Below are the code and all the weights of a small trained network. Each question names an input and a class and asks about switching units off, where a switched-off unit gives its printed mean instead of its output.

import numpy as np


def w(rows, s, z=0):
    codes = np.array(rows[::2]) - 128.0
    scale = np.full(codes.shape[1], s)
    scale[-1] = z or s
    return codes * scale


def f(y):
    return np.maximum(y, 0)


def log_softmax(a):
    a = a - a.max(-1, keepdims=True)
    return a - np.log(np.exp(a).sum(-1, keepdims=True))


def net(x, mask):
    res = np.array(x, float).reshape(1, 6) / 4 @ E
    y = f(res @ A[0][:, :-1].T + A[0][:, -1])
    res = res + np.where(mask, y, B[0][:, -1]) @ B[0][:, :-1]
    return log_softmax(res[-1] @ U[:, :-1].T + U[:, -1])


A, B = {}, {}
E = w([
[116,128,127,124,122,128,117,131,108,121,122,138],'x0',
[184,98,88,117,127,185,86,63,94,143,229,206],'x1',
[128,118,120,124,120,128,132,126,107,129,126,111],'x2',
[113,11,143,179,107,86,77,147,137,219,128,158],'x3',
[111,127,139,117,122,139,130,130,112,135,129,132],'x4',
[84,134,68,79,12,112,161,89,224,151,110,163],'x5',
],0.012)
A[0] = w([
[75,182,142,75,108,65,165,178,163,99,37,74,5],'n1',
[154,90,117,127,151,162,106,95,107,142,219,168,42],'n2',
[165,92,143,168,124,159,86,88,106,116,190,158,1],'n3',
[173,129,171,148,208,158,105,141,77,105,141,110,222],'n4',
[150,190,58,80,96,184,170,76,123,75,149,150,111],'n5',
[100,96,175,228,159,92,113,254,130,146,64,81,137],'n6',
[133,206,131,78,154,178,162,143,115,33,122,90,230],'n7',
[132,164,60,53,106,166,143,49,140,100,185,183,116],'n8',
[135,223,147,92,169,180,164,133,113,7,109,79,57],'n9',
[89,113,171,149,190,97,130,201,77,109,118,113,139],'n10',
[197,147,165,154,198,172,107,150,52,71,181,124,10],'n11',
[130,176,80,72,106,173,142,70,145,102,126,130,95],'n12',
[99,115,117,117,13,86,153,108,189,175,82,152,59],'n13',
[181,99,101,141,127,165,99,89,101,176,206,174,83],'n14',
[135,155,84,64,97,182,149,38,134,89,192,176,118],'n15',
[125,71,95,111,96,138,110,94,150,162,153,162,21],'n16',
],0.0073,0.0089)
B[0] = w([
[171,77,64,112,34,199,49,11,226,59,167,208,193],'n1',
[75,101,48,39,120,78,207,148,166,73,61,179,182],'n2',
[69,167,110,128,170,44,197,172,109,93,68,132,162],'n3',
[61,124,112,77,129,81,208,196,136,69,59,145,245],'n4',
[174,189,165,172,123,122,98,157,53,169,176,94,211],'n5',
[133,175,192,143,212,94,159,196,74,190,183,76,244],'n6',
[165,43,76,90,59,170,47,63,199,88,134,216,254],'n7',
[168,189,186,190,118,164,107,174,89,186,167,81,219],'n8',
[23,71,63,24,147,37,239,177,118,82,36,141,212],'n9',
[153,147,194,153,148,113,131,154,89,175,158,46,204],'n10',
[184,76,88,119,42,250,2,10,211,83,163,196,194],'n11',
[156,148,168,178,167,124,98,148,133,148,156,83,186],'n12',
[85,59,50,22,99,77,194,123,161,61,60,199,198],'n13',
[109,62,59,30,112,119,153,94,199,68,63,159,202],'n14',
[175,161,148,196,139,140,108,152,83,189,186,85,219],'n15',
[209,158,138,161,120,236,59,101,161,115,166,131,155],'n16',
],0.007,0.013)
U = w([
[77,111,115,89,135,66,193,185,135,118,74,139,20],'0',
[148,97,114,122,100,189,73,50,152,128,151,162,253],'1',
[154,172,193,250,152,151,113,171,89,195,189,68,121],'2',
],0.012,0.0021)

Each question gives the input, the list of numbers given to net, and the class t.
The units are the neurons (one row each of A and B). Each row of codes is followed by its name. A weight is (code - 128) times the scale printed after its matrix; where a second scale follows, it is the last column's (A, B and U).
mask holds one flag per neuron, in row order. A switched-off neuron (its flag False) gives its mean, the last column of its row in B, instead of its output. The means were averaged over made-up inputs and are rounded, as every weight is.
A unit's drop is (log p(t) with every unit on - log p(t) with that unit switched off) / (log p(t) with every unit on - log p(t) with every unit switched off).
The circuit of an input: a set's keep is (log p(t) with only the set's units on - log p(t) with every unit switched off) / (log p(t) with every unit on - log p(t) with every unit switched off). Starting from the 12 units with the biggest drops (on a tie, the unit counted first), units are removed one at a time, each time the one whose removal leaves the highest keep (on an exact tie, the one counted first), for as long as the keep stays at least 0.8.
circuit, biggest first: the units of the circuit, biggest drop first
most important unit: the unit with the biggest drop
k most important neurons: the k neurons with the biggest drops, biggest first
drop of u: that unit's drop, to one decimal
input [-3,-1,8,2,-3,-1], class 2: circuit, biggest first : [n9, n7]
input [2,0,8,-4,5,7], class 1: most important unit : n13
input [7,-7,1,1,-1,-6], class 2: 3 most important neurons : [n6, n10, n13]
input [7,1,8,2,8,-8], class 0: 3 most important neurons : [n4, n8, n15]
input [4,-1,4,-1,0,5], class 1: 3 most important neurons : [n4, n9, n6]
input [7,0,0,8,3,-5], class 2: 3 most important neurons : [n9, n6, n13]
input [-8,8,3,5,-2,-5], class 0: 3 most important neurons : [n3, n2, n4]
input [5,6,0,3,2,-8], class 0: 3 most important neurons : [n4, n3, n2]
input [-1,-1,0,-5,7,1], class 1: 2 most important neurons : [n7, n4]
input [8,-7,-6,1,6,-7], class 2: 4 most important neurons : [n6, n10, n13, n14]
input [3,-6,-4,-8,6,4], class 1: 2 most important neurons : [n1, n7]
input [8,-6,-1,-4,8,3], class 1: 3 most important neurons : [n1, n7, n4]
input [4,0,5,-1,2,5], class 1: 2 most important neurons : [n6, n4]
input [7,1,-1,-8,-3,-2], class 1: circuit, biggest first : [n7]
input [8,1,1,-5,-6,-7], class 1: 2 most important neurons : [n11, n7]
input [6,8,6,4,6,0], class 0: 2 most important neurons : [n2, n3]
input [-4,-7,-5,0,5,8], class 1: drop of n9 : 0.2
input [0,4,-5,6,-1,-1], class 0: drop of n7 : 0.2
input [5,-5,5,1,-1,-3], class 2: drop of n13 : 0.2
input [-2,-7,2,-4,4,4], class 1: circuit, biggest first : [n1]
